Moves between points:
state | δ σ
nudo | nunu pomo
bega | difa gera
peba | gudi sizu
mela | bevo sefu
veno | teme bipo
dume | lasi fulo
lasi | suze pane
roze | boge masu
vevi | kofe golu
kodo | mela fovu
dabi | bega loda
lofu | lezu dame
fulo | dole dume
molo | kodo pore
gotu | masu boge
gera | loda bega
gudi | bupo buni
dunu | vevi kasa
dole | gotu duze
feru | dabi vofi
sizu | nudo peba
nunu | feru pafa
duze | dume dole
masu | molo roze
golu | kasa vevi
sefu | fovu mela
lusu | golu kofe
dame | kimi lofu
kimi | buni bupo
teme | pane suze
difa | sefu bevo
loda | vofi dabi
bupo | lofu kimi
pafa | pomo nunu
pore | roze molo
vofi | pafa feru
lezu | dunu mava
suze | bipo teme
mava | dame lezu
boge | duze gotu
buni | sizu gudi
fovu | pore kodo
kofe | lole lusu
pomo | peba nudo
lole | veno sado
kasa | mava dunu
sado | lusu lole
pane | fulo lasi
bipo | sado veno
bevo | gera difa

The rows follow the links: the fewer symbols apart two points are, the more alike their rows tend to be.

Each row is also shifted at random along 7 hidden directions that mean nothing.

Some points, each with a row of numbers:
pomo: (-4, 20, -14, 35, 18, 48, 36, -86, 125, 18, -91, -3, -65, 107, 77, 179, 90, 83, -144, -128, -48, 17, -4, 165, -19, -17, -20, -104, 49, 31, 11, -44, -92, -66, -52, -74, 2, -33, 120, -31, 65, 26, -55, -104, 137, 32, 15, 133, -53, 67, 42, 2, -19, 172, 107, 9, -103, -38)
dame: (10, 46, 34, -42, -11, -31, 86, 5, -12, -9, 143, -18, 147, 13, 10, 76, 7, 48, 82, -97, -29, 71, -77, 6, 42, 29, 9, 19, -10, 96, 44, -24, -58, 44, -75, -26, 16, -70, -30, 57, 15, 19, 73, 75, 110, -88, -23, -23, -46, 56, -17, 105, 40, -73, -24, 91, 3, -115)
lusu: (1, 36, 3, 85, -76, -73, -30, -137, 99, -193, -76, 97, -41, 113, 43, -81, 48, 112, 63, 126, 32, -121, 195, -57, -11, 18, 49, -29, -15, 52, 55, 28, -75, 23, -104, -138, -106, 34, 94, 29, 162, 60, -10, -54, 184, -101, 84, 35, 76, 35, -58, -206, -59, 77, 83, 49, -53, 72)
dole: (-36, 19, 108, -2, 15, 18, 27, 49, -153, 24, -137, -88, -27, 47, -46, -60, -140, 51, -154, 73, -102, -45, 22, 58, -5, -36, 62, 19, -56, -117, 16, -90, 53, 33, 24, 106, 53, 45, -73, -130, 38, 72, -28, -240, -154, 292, 75, 84, -41, -117, 144, 49, 111, 194, 88, -95, -38, -65)
kasa: (-33, 73, 47, -1, -12, 2, -31, 101, -198, -96, 184, 16, 78, 14, -49, -121, -25, 81, 143, 54, -47, -66, 85, -91, -2, 10, -45, 181, -72, 50, 199, -37, 37, 45, -179, 27, 41, -7, -187, -88, -76, 155, 207, 36, -139, 55, 27, 20, 41, -118, 20, 49, 26, -184, -31, 46, 165, -3)
pore: (3, 36, -13, -10, 63, 66, 31, -30, 35, -11, 74, -37, 62, 37, -4, 155, 145, 19, -50, -2, -27, -134, -51, 28, -92, 35, -68, -57, 0, -24, 60, 20, -126, -80, -30, -167, 84, -51, 72, -16, 68, 29, 47, 140, 168, -59, 36, -8, -44, 38, -41, 61, -9, -39, 51, 103, 51, -34)
sado: (-3, -1, 22, 15, 11, -67, -29, -15, -72, 9, 81, 50, -43, 82, 4, -44, -45, 64, 96, -164, -25, 133, 89, -21, 8, -125, 2, 92, 27, 145, 148, 51, 44, 63, -125, 115, -54, 22, -159, -77, -126, 36, 62, -38, -157, -28, -13, -69, 43, -118, -20, 15, 34, -177, -38, -33, -30, -2)
dunu: (53, -56, -51, 8, 52, -12, -28, -68, 58, 44, -87, -6, -32, 14, -17, -4, 28, -110, -25, -5, 45, -61, -62, -8, 12, -6, 4, -100, -18, -93, -34, 28, -70, 90, 141, -7, 24, 59, 90, -5, 84, -76, -150, -128, 9, -20, -3, -106, -49, -18, -3, -7, 65, 12, 2, -30, -39, -48)
buni: (-11, 39, 49, -30, -70, -31, -23, 22, 35, -37, 23, -22, 72, -36, 3, -15, -7, -45, 112, 81, 78, 20, -72, -60, 75, 121, 22, 19, -30, 3, -35, -36, -28, 12, -34, -106, -51, -73, 55, 187, 81, -13, 57, 18, 172, -118, -48, 35, -5, 145, -19, -33, -14, 21, -60, 44, 84, -42)
mela: (76, -30, -89, 35, -39, 6, -2, 76, 136, -49, -35, 44, 8, -53, 59, -105, -52, -10, 53, -169, 83, 206, 105, 40, 112, 5, 15, -38, -2, 106, -155, 25, 86, 41, 42, 252, -54, -26, -34, 30, -71, -50, -63, -107, -71, 40, -114, 36, -58, 19, 82, -77, -39, 87, -102, -54, -136, 79)
molo: (7, 43, 47, -38, -65, -12, -104, 97, -81, -18, 1, -61, 105, -36, -51, -128, -44, -53, 146, 170, 79, -82, 12, -184, 20, 117, 28, 112, -98, -52, 16, 32, 61, 7, -56, -69, 2, -5, -126, 105, 19, 94, 89, 122, -30, 22, -56, -38, 55, -26, -17, -33, -36, -74, -124, -13, 167, 50)
dume: (-15, 20, 48, -23, 27, -17, -76, -22, -9, 25, 78, -61, -76, 76, -25, 71, 38, -50, 120, -121, 33, 27, 29, -35, -26, -52, -50, 46, 58, -2, 133, 109, -66, -85, -162, -48, -87, -67, -32, 62, 24, -25, 78, 33, 27, -120, -32, -111, -25, 1, -83, 13, 35, -85, -38, 15, 58, -24)
vofi: (-42, -33, -46, 1, -30, 39, 22, 44, 4, -27, 82, 112, 0, -198, 36, -80, -26, -12, 11, 123, 16, 50, -11, -4, 7, 56, -31, 86, 56, 52, -188, -82, 129, -76, 72, 45, 26, 5, -11, 18, -144, -58, 34, 198, -21, -59, -35, 111, 97, 88, -37, -74, -115, -71, -50, 33, 6, 111)
lofu: (51, -6, -7, -30, 78, 27, -30, -61, 12, 127, -103, -90, 43, 88, -17, 153, 68, -88, -125, -32, 1, -67, -168, -21, -69, 21, 23, -112, -37, -112, 24, 40, -134, 10, 105, -144, 88, 7, 65, -1, 87, -18, -128, -27, 94, 16, -2, -97, -55, -28, -10, 102, 33, 18, 13, -13, -16, -72)
lole: (6, -57, -22, 39, 21, -43, 5, -9, 5, -9, 72, 42, 8, -13, 85, -42, 17, -19, -23, 51, -1, -31, -150, -51, 10, -50, 0, -5, -15, 3, 55, -76, -48, 85, 78, -15, -28, 35, 96, 10, 19, -43, 7, -110, 66, -50, 12, -50, 80, -11, -4, -19, 40, -16, 8, 18, -12, -10)
lasi: (-51, 53, 59, -1, -33, -37, -106, -26, -3, -46, 127, -59, -87, 115, -61, 67, 74, 25, 218, -54, 37, -23, 232, -96, -90, -66, -80, 81, 52, 44, 233, 222, -54, -166, -288, -113, -159, -72, -66, 80, 38, 18, 196, 202, 40, -173, 12, -164, 56, -15, -172, -48, -44, -147, -44, 44, 127, 51)
sizu: (-14, 0, 53, -42, -48, 1, -73, 125, -105, 22, -52, -62, 10, -104, -35, -149, -96, -103, 56, 204, 54, -38, -86, -106, 81, 95, 27, 106, -62, -142, -61, -76, 101, 26, 56, 14, -7, 13, -26, 108, 9, 10, 38, -61, -95, 99, -38, 35, 40, 17, 51, -15, 12, 51, -79, -76, 170, 23)
sefu: (-3, -8, -65, 3, 39, 72, 42, -3, -38, 12, 34, 48, 48, -58, -20, 35, 79, 13, -75, 96, -48, -111, -74, 18, -62, 31, -35, -19, -23, -33, -25, -18, -17, -24, 89, -85, 124, 29, 7, -73, -42, 28, -37, 160, -3, 9, 35, 17, 31, -29, -24, 74, -52, -95, 31, 49, 50, 12)
gotu: (-26, 4, 79, -85, 6, -3, 140, 10, -70, 76, -78, -147, 43, 10, -110, 112, -102, 24, -150, 32, -114, -45, 74, 81, -104, -83, 75, -62, -37, -70, -34, 71, 30, -52, 114, 54, 64, 2, -57, -85, 62, -3, -94, 119, -69, 141, 156, -70, -48, -88, 0, 149, 91, 106, 140, -23, -54, -112)
fulo: (-40, -26, 96, -73, 26, -46, 146, -43, -100, 105, 5, 59, 39, -162, -48, -26, -192, -11, -125, 53, -74, 174, -134, 23, 13, -14, 121, 37, 25, 28, -218, -117, 91, 60, 199, 140, 64, 39, -93, -58, -116, -130, -110, 57, -69, 26, 16, 30, -25, 36, 20, 67, 73, -46, 10, -6, -150, -87)

From each start, follow one symbol. Which point do you reach?
Answers are names.
new walk
(14, 50, 26, -59, -37, -3, 120, 3, 18, -34, 83, -94, 54, 53, -72, 134, 22, 42, 62, -87, -47, -18, 92, 101, 2, -13, -18, -56, 9, 44, 87, 85, -76, -8, -56, -19, -20, -82, 36, 47, 115, 16, 55, 65, 87, -44, 80, -39, -94, 39, -43, 109, 70, 30, 95, 61, 55, -122)
σ	bupo
new walk
(-33, -24, 25, 54, 14, -26, -11, 7, -50, -72, 51, 90, -71, -61, 44, -179, -88, 23, -25, 90, -23, -10, 11, -28, 31, -40, 9, 74, 24, 0, -44, -137, 55, 53, 29, 127, -31, 61, 2, -68, -31, -36, 15, -186, -96, 55, 12, 68, 48, -22, 60, -98, 40, 39, 24, -22, -41, 42)
δ	teme
new walk
(8, -77, -61, -36, 23, -49, 116, -69, 13, 20, 112, 49, -31, -82, -85, 17, 28, -70, 74, -8, -19, -32, -16, 4, -16, -118, -26, -66, 31, 8, 29, 82, -38, 101, 152, 31, -13, 61, 74, -42, -1, -111, -88, 103, -50, -177, 71, -216, 18, -22, -145, 100, 99, -216, 46, 31, 37, -72)
δ	lole
new walk
(48, -62, -116, 31, -41, -9, 76, 26, 158, -7, -5, 39, 49, -82, 90, 35, 44, 4, -52, -30, 49, 70, -83, 65, 45, -1, 3, -102, 1, 60, -131, -24, 5, 23, 155, 42, -24, -2, 132, 68, 1, -73, -83, 52, 111, -78, -20, 17, 26, 82, -22, -24, -67, 68, 5, 12, -71, 53)
δ	loda
new walk
(-27, 65, 68, 20, 30, 31, -163, 22, -9, -40, 27, -7, -72, 13, 31, -90, -18, -86, 95, -7, 87, 16, 46, -97, 4, 86, -38, 104, 47, -55, -3, -34, -7, -106, -149, 27, -62, -77, -16, 50, -15, -19, 133, -102, 2, 12, -122, 40, -20, 74, 39, -140, -36, 47, -114, 1, 15, 90)
σ	dole
new walk
(-28, 58, 21, 98, -39, -8, -72, 24, 20, -185, 4, 67, 38, 71, 128, -148, -24, 136, 2, 86, 10, -23, 161, -74, -26, 42, 30, 75, -48, 88, 38, -68, -2, -50, -176, 20, -73, -14, -81, -24, 23, 119, 126, -82, 62, 74, -11, 137, 73, -25, 66, -215, -94, 123, -14, 34, -101, 150)
σ	vevi
new walk
(-1, 33, 31, -21, 68, 51, 19, -49, -23, -15, 10, -53, -124, 56, -128, 29, 35, -47, 37, -139, -36, -58, 149, 107, -4, -44, -82, -49, 61, -87, 59, 44, -43, -45, -60, 59, 9, -14, 51, -91, 60, -38, 6, -162, -86, 39, 51, -28, -138, -7, 38, 62, 129, 40, 71, -1, 24, -88)
σ	gotu
new walk
(42, 26, -49, 54, 6, -21, -140, -15, 79, -105, 106, 47, -28, 55, 40, -78, 80, -35, 189, -75, 106, -2, 83, -116, 17, 7, -64, 39, 18, 62, 116, 65, -55, -6, -144, -17, -107, -42, -8, 58, 9, 9, 97, -33, 59, -143, -83, -78, 13, 13, -55, -128, -51, -108, -105, 46, 24, 86)
σ	golu
new walk
(20, -9, 24, -38, -5, -45, 131, -69, -39, 5, 0, 13, 99, 7, -52, 57, 16, 30, -42, 59, -73, -85, -168, 44, 70, 12, 53, -86, -60, -8, 31, -83, -85, 196, 131, -93, 80, 35, 117, -11, 124, 9, -102, -88, 119, -39, 67, -24, -50, 25, 16, 137, 130, 0, 110, 48, 14, -184)
δ	dame
new walk
(6, 72, 40, 10, 44, 21, -186, -37, -47, 14, -64, 12, -17, 92, -9, -9, 73, -66, 83, -12, 80, -36, -47, -96, 23, 119, -21, 67, -4, -55, 95, 2, -63, -3, -162, -161, 8, -30, -42, 30, 26, 91, 52, -93, 50, -15, -120, 40, -48, 16, 25, -32, -35, -64, -86, -1, 91, 3)
σ	kimi
new walk
(-12, -25, -9, 37, 3, -81, 4, -50, 114, 12, -17, 31, -63, 47, 86, 13, -56, 48, -42, -152, 29, 194, 102, 20, -52, -117, 50, -35, 63, 144, -55, 80, 24, -53, -41, 143, -98, -6, -72, -7, -77, -89, -50, 34, 20, -65, -17, -56, 23, -15, -37, -102, -22, 29, -28, -5, -226, 81)
δ	sado
new walk
(40, 20, -7, 4, -40, -10, -139, 147, -96, -14, -18, -65, 109, 23, -3, -141, 11, -54, 135, 133, 77, -103, -91, -168, 67, 94, 9, 90, -135, -91, 121, 5, 29, 87, -33, -71, 16, -7, -57, 94, 22, 136, 102, -48, -49, 61, -74, -16, 49, -72, 38, -7, -25, -44, -113, -48, 218, 48)
δ	mela
new walk
(-70, -22, 90, -63, 10, -25, 135, 24, -136, 79, 102, 5, 56, -161, -6, -2, -150, 9, -104, 156, -105, 50, -106, -21, -83, -34, 70, 71, 12, -2, -118, -78, 95, -30, 144, 65, 64, 23, -104, -57, -104, -85, -3, 236, -63, 10, 62, -16, 80, -20, -38, 85, 31, -76, 35, 33, -50, -31)
δ	fulo
new walk
(23, -47, -87, 31, -35, -9, 5, -35, 92, 9, -68, 60, -85, 34, -22, 40, 58, 52, 49, -143, 13, 99, 118, 97, 58, -74, -28, -41, 54, 92, 16, 99, 46, 28, -42, 45, -32, 31, -1, -30, -53, 5, -78, 5, -83, -42, -2, 16, 3, -16, -35, -7, -50, -52, 11, -51, -25, 8)
δ	bega
new walk
(-28, -30, 3, -22, -65, 4, -66, 108, -20, 51, -49, -35, -17, -83, 7, -68, -59, -52, 29, 66, 60, 63, -5, -57, 26, 19, -7, 74, -5, -13, -57, 35, 126, -43, 11, 46, -54, -7, -64, 82, -77, -10, 29, 95, -96, 32, -73, -3, 73, -14, -24, -48, -77, -2, -105, -75, 85, 98)
δ	feru
